Below is a small trained network, with its code and all its weights. Each question gives an input and a target symbol and asks what happens when units are switched off, that is, made to give their printed mean instead of their output.

import numpy as np


def w(rows, s, z=0):
    codes = np.array(rows[::2]) - 128.0
    scale = np.full(codes.shape[1], s)
    scale[-1] = z or s
    return codes * scale


def norm(h):
    return h / np.sqrt((h * h).mean(-1, keepdims=True) + 1e-5)


def f(y):
    return y / 2 * (1 + np.tanh(0.7978845608 * (y + 0.044715 * y**3)))


def softmax(a):
    e = np.exp(a - a.max(-1, keepdims=True))
    return e / e.sum(-1, keepdims=True)


def log_softmax(a):
    a = a - a.max(-1, keepdims=True)
    return a - np.log(np.exp(a).sum(-1, keepdims=True))


def net(x, mask):
    ids = ['ΘΣΦαβγδτ'.index(c) for c in x.split()]
    T = len(ids)
    res = E[ids] + P[:T]
    q, k, v = (norm(res) @ M[0].T for M in (Q, K, V))
    z = softmax(np.where(np.tri(T) > 0, q @ k.T / 3**0.5, -1e9)) @ v
    res = res + np.where(mask[0], z, O[0][:, -1]) @ O[0][:, :-1]
    y = f(norm(res) @ A[0][:, :-1].T + A[0][:, -1])
    res = res + np.where(mask[1:13], y, B[0][:, -1]) @ B[0][:, :-1]
    return log_softmax(norm(res)[-1] @ U[:, :-1].T + U[:, -1])


Q, K, V, O, A, B = {}, {}, {}, {}, {}, {}
E = w([
[83,136,153,87,43,66,76,153,99],'Θ',
[60,126,142,159,95,144,127,106,194],'Σ',
[147,149,183,169,69,119,148,75,151],'Φ',
[112,96,164,185,166,141,74,74,93],'α',
[79,88,123,190,111,170,146,82,76],'β',
[169,105,156,182,107,97,250,140,46],'γ',
[176,85,62,130,196,13,103,67,234],'δ',
[47,167,210,191,121,97,159,145,80],'τ',
],0.021)
P = w([
[66,26,196,128,199,129,180,155,21],'0',
[48,147,13,152,129,58,82,32,130],'1',
[87,127,2,170,121,82,126,70,103],'2',
[126,123,48,175,96,113,115,100,88],'3',
[147,111,106,154,99,117,89,122,86],'4',
[166,95,170,147,134,121,61,112,83],'5',
[161,49,138,190,106,168,137,130,86],'6',
[131,20,184,171,93,119,116,61,107],'7',
],0.0086)
Q[0] = w([
[106,138,168,144,189,188,143,173,187],'H1',
[188,237,70,125,142,146,117,108,63],'H1',
[137,254,52,75,90,219,63,127,148],'H1',
],0.0084)
K[0] = w([
[102,86,115,28,74,2,140,16,72],'H1',
[23,153,55,160,95,14,134,84,154],'H1',
[208,217,5,203,93,127,64,69,143],'H1',
],0.0066)
V[0] = w([
[84,242,191,179,170,111,195,172,185],'H1',
[197,10,149,88,74,25,179,91,198],'H1',
[86,57,146,150,173,211,154,82,217],'H1',
],0.014)
O[0] = w([
[165,184,157,188,70,65,175,253,163,253],'H1',
[203,181,149,67,118,190,157,63,190,111],'H1',
[197,147,82,120,80,246,81,254,75,230],'H1',
],0.0091,0.0039)
A[0] = w([
[84,191,203,165,104,202,76,142,113,103],'N1',
[92,198,173,72,114,134,182,187,196,101],'N2',
[54,141,135,82,44,163,84,164,241,116],'N3',
[150,92,143,202,110,110,107,189,171,114],'N4',
[61,112,149,136,137,116,161,41,143,221],'N5',
[112,197,119,211,122,175,86,59,179,183],'N6',
[111,182,111,121,108,223,65,69,140,134],'N7',
[189,114,96,79,74,186,118,51,105,252],'N8',
[171,127,178,232,158,154,78,77,135,163],'N9',
[34,172,129,175,93,200,140,101,113,128],'N10',
[179,129,74,8,144,235,119,90,142,93],'N11',
[151,107,169,147,24,98,135,71,84,141],'N12',
],0.013,0.0045)
B[0] = w([
[120,94,160,185,153,124,121,87,145,202],'N1',
[178,154,84,151,125,81,134,113,157,160],'N2',
[156,53,191,111,104,147,181,120,107,188],'N3',
[121,97,160,94,147,149,101,71,163,216],'N4',
[151,114,148,75,103,141,121,206,148,218],'N5',
[184,88,117,180,123,114,102,146,120,192],'N6',
[146,111,124,85,161,179,94,148,92,187],'N7',
[155,143,103,42,110,192,147,83,98,219],'N8',
[90,93,122,127,123,96,161,59,80,194],'N9',
[69,141,100,187,112,109,170,93,145,191],'N10',
[88,130,134,97,170,80,102,63,253,155],'N11',
[92,238,119,176,120,145,149,84,65,248],'N12',
],0.019,0.011)
U = w([
[103,104,104,50,66,88,168,159,43,237],'Θ',
[125,52,169,186,87,253,117,170,165,43],'Σ',
[197,163,88,148,143,137,113,30,142,147],'Φ',
[55,52,64,144,194,168,88,108,22,3],'α',
[19,76,33,148,172,191,112,117,70,48],'β',
[215,141,117,144,170,122,238,140,55,52],'γ',
[72,161,120,69,188,148,97,131,190,250],'δ',
[61,93,130,225,111,65,133,136,130,157],'τ',
],0.0053,0.0021)

Each question gives the input, a string of symbols that net reads in full, and the target symbol t.
The units are the heads (3 rows each of Q, K, V and O) and the neurons (one row each of A and B). Each row of codes is followed by its name. A weight is (code - 128) times the scale printed after its matrix; where a second scale follows, it is the last column's (O, A, B and U).
mask holds one flag per unit, heads first, then neurons. A switched-off unit (its flag False) gives its mean, the last column of its rows in O or B, instead of its output. The means were averaged over made-up inputs and are rounded, as every weight is.
A unit's drop is (log p(t) with every unit on - log p(t) with that unit switched off) / (log p(t) with every unit on - log p(t) with every unit switched off).
The circuit of an input: a set's keep is (log p(t) with only the set's units on - log p(t) with every unit switched off) / (log p(t) with every unit on - log p(t) with every unit switched off). Starting from the 12 units with the biggest drops (on a tie, the unit counted first), units are removed one at a time, each time the one whose removal leaves the highest keep (on an exact tie, the one counted first), for as long as the keep stays at least 0.8.
units of the circuit, in order: the units of the circuit, biggest drop first
k most important neurons: the k neurons with the biggest drops, biggest first
drop of u: that unit's drop, to one decimal
input Θ τ γ Φ α, target Θ: units of the circuit, in order -> (H1; N5; N4)
input Φ Θ τ Σ Σ Θ, target Σ: units of the circuit, in order -> (H1; N9)
input δ Φ γ Θ τ τ, target τ: units of the circuit, in order -> (H1)
input Θ β Φ α β Θ Θ Φ, target Θ: units of the circuit, in order -> (H1; N5; N1; N4)
input τ Φ Θ, target τ: 2 most important neurons -> (N8; N5)
input Σ β τ, target Σ: units of the circuit, in order -> (H1; N12)
input τ Σ Σ β, target τ: 2 most important neurons -> (N8; N7)
input Θ Θ Θ Φ, target Θ: 2 most important neurons -> (N5; N1)
input Σ δ δ, target δ: 2 most important neurons -> (N11; N6)
input Θ Θ Σ, target Σ: 2 most important neurons -> (N5; N6)
input τ Θ Σ δ, target τ: drop of N12 -> -0.1
input τ Θ Φ α τ α, target τ: drop of H1 -> 0.4
input Θ Θ Φ τ Θ δ γ β, target Θ: drop of N4 -> 0.1
input τ Σ Φ Φ Φ β τ Φ, target τ: drop of H1 -> 0.7
input τ Θ τ Φ Σ, target τ: units of the circuit, in order -> (N8)
